Below is a small trained network, with its code and all its weights. Each question gives an input and a class and asks what happens when units are switched off, that is, made to give their printed mean instead of their output.

import numpy as np


def w(rows, s, z=0):
    codes = np.array(rows[::2]) - 128.0
    scale = np.full(codes.shape[1], s)
    scale[-1] = z or s
    return codes * scale


def f(y):
    return np.maximum(y, 0)


def log_softmax(a):
    a = a - a.max(-1, keepdims=True)
    return a - np.log(np.exp(a).sum(-1, keepdims=True))


def net(x, mask):
    res = np.array(x, float).reshape(1, 8) / 4 @ E
    y = f(res @ A[0][:, :-1].T + A[0][:, -1])
    res = res + np.where(mask, y, B[0][:, -1]) @ B[0][:, :-1]
    return log_softmax(res[-1] @ U[:, :-1].T + U[:, -1])


A, B = {}, {}
E = w([
[123,160,143,125,129,116,136],'x0',
[137,105,69,255,102,96,254],'x1',
[131,142,138,126,130,127,135],'x2',
[141,120,113,136,127,143,113],'x3',
[152,76,105,122,111,129,125],'x4',
[186,88,186,166,235,11,70],'x5',
[111,160,138,135,140,131,122],'x6',
[137,160,21,42,233,121,164],'x7',
],0.0093)
A[0] = w([
[164,107,179,106,146,96,62,135],'n1',
[114,148,80,97,156,150,195,118],'n2',
[133,133,105,116,131,160,168,110],'n3',
[126,122,171,162,78,128,103,240],'n4',
[156,135,114,161,139,121,148,93],'n5',
[167,146,166,164,170,130,140,194],'n6',
[157,128,83,61,239,86,95,89],'n7',
[153,98,186,94,186,95,65,145],'n8',
[100,134,114,151,60,119,118,169],'n9',
[155,128,149,116,148,125,111,139],'n10',
[143,151,53,72,204,124,165,151],'n11',
[122,140,100,146,109,122,147,126],'n12',
[167,105,126,252,213,51,170,3],'n13',
[127,115,179,165,81,142,115,213],'n14',
[148,131,95,127,114,156,163,110],'n15',
[119,137,152,42,92,191,109,221],'n16',
[141,143,65,75,193,116,143,131],'n17',
[97,146,129,35,69,197,98,222],'n18',
[109,139,89,204,54,169,232,176],'n19',
[103,149,141,80,119,146,122,156],'n20',
],0.015,0.0054)
B[0] = w([
[61,114,180,162,126,131,85,193],'n1',
[116,124,56,165,111,120,97,190],'n2',
[111,139,96,145,122,124,106,160],'n3',
[151,89,216,152,115,132,100,194],'n4',
[138,140,107,109,123,128,107,154],'n5',
[125,89,153,117,133,129,91,169],'n6',
[107,119,166,85,156,162,252,231],'n7',
[58,109,183,170,169,151,134,211],'n8',
[162,170,154,143,132,123,166,175],'n9',
[98,118,145,133,141,122,139,156],'n10',
[100,159,8,114,126,127,150,224],'n11',
[128,126,98,162,148,126,135,155],'n12',
[240,106,101,31,88,109,123,229],'n13',
[163,136,207,138,129,116,157,193],'n14',
[108,175,113,130,134,111,109,160],'n15',
[195,106,123,75,108,120,110,226],'n16',
[105,140,91,82,149,143,205,207],'n17',
[214,105,125,72,114,96,138,244],'n18',
[127,208,146,175,137,151,230,249],'n19',
[127,97,132,113,123,127,130,179],'n20',
],0.025,0.02)
U = w([
[254,97,155,130,112,65,97,221],'0',
[126,169,144,182,216,165,221,205],'1',
[195,95,41,55,168,97,129,147],'2',
[120,210,22,216,170,123,132,3],'3',
[105,78,184,193,200,117,73,33],'4',
],0.0089,0.0025)

Each question gives the input, the list of numbers given to net, and the class t.
The units are the neurons (one row each of A and B). Each row of codes is followed by its name. A weight is (code - 128) times the scale printed after its matrix; where a second scale follows, it is the last column's (A, B and U).
mask holds one flag per neuron, in row order. A switched-off neuron (its flag False) gives its mean, the last column of its row in B, instead of its output. The means were averaged over made-up inputs and are rounded, as every weight is.
A unit's drop is (log p(t) with every unit on - log p(t) with that unit switched off) / (log p(t) with every unit on - log p(t) with every unit switched off).
The circuit of an input: a set's keep is (log p(t) with only the set's units on - log p(t) with every unit switched off) / (log p(t) with every unit on - log p(t) with every unit switched off). Starting from the 12 units with the biggest drops (on a tie, the unit counted first), units are removed one at a time, each time the one whose removal leaves the highest keep (on an exact tie, the one counted first), for as long as the keep stays at least 0.8.
circuit, biggest first: the units of the circuit, biggest drop first
top k neurons: the k neurons with the biggest drops, biggest first
drop of u: that unit's drop, to one decimal
input [5,0,-2,5,-8,-4,-8,2], class 2: circuit, biggest first	n8
input [0,0,4,-8,-6,0,5,6], class 2: top 2 neurons	n19, n8
input [8,3,1,-8,1,1,-6,4], class 2: top 3 neurons	n19, n8, n13
input [-7,-5,-1,-3,7,1,-5,3], class 1: top 2 neurons	n13, n7
input [8,7,3,4,5,1,-8,4], class 2: top 2 neurons	n13, n8
input [7,0,6,-7,4,-1,-6,-3], class 0: top 2 neurons	n7, n8
input [-3,5,-7,1,-6,0,7,1], class 3: top 2 neurons	n7, n18
input [-1,1,-5,-6,-1,-1,0,2], class 3: top 2 neurons	n13, n7
input [7,0,-1,8,0,-6,0,2], class 2: top 3 neurons	n18, n16, n8
input [5,-6,7,3,-3,1,6,-5], class 4: top 2 neurons	n13, n8
input [-5,7,-3,-3,8,0,-2,4], class 3: top 2 neurons	n19, n18
input [6,-1,0,-3,-1,0,-1,1], class 2: top 3 neurons	n19, n8, n7
input [7,-8,-3,3,0,2,2,6], class 1: top 2 neurons	n7, n8
input [0,-7,3,5,-5,8,2,2], class 1: circuit, biggest first	n7
input [-1,0,-7,-2,-2,1,2,-5], class 4: top 2 neurons	n13, n18
input [2,3,2,-5,-3,8,2,-3], class 0: drop of n13	5.0
input [6,8,-1,4,-7,3,6,2], class 2: drop of n13	2.4
input [-7,6,8,-2,-5,-8,6,5], class 3: drop of n15	0.0
input [-1,8,2,6,7,6,2,3], class 2: drop of n13	0.2
input [5,3,4,-4,0,1,3,-7], class 0: top neuron	n7
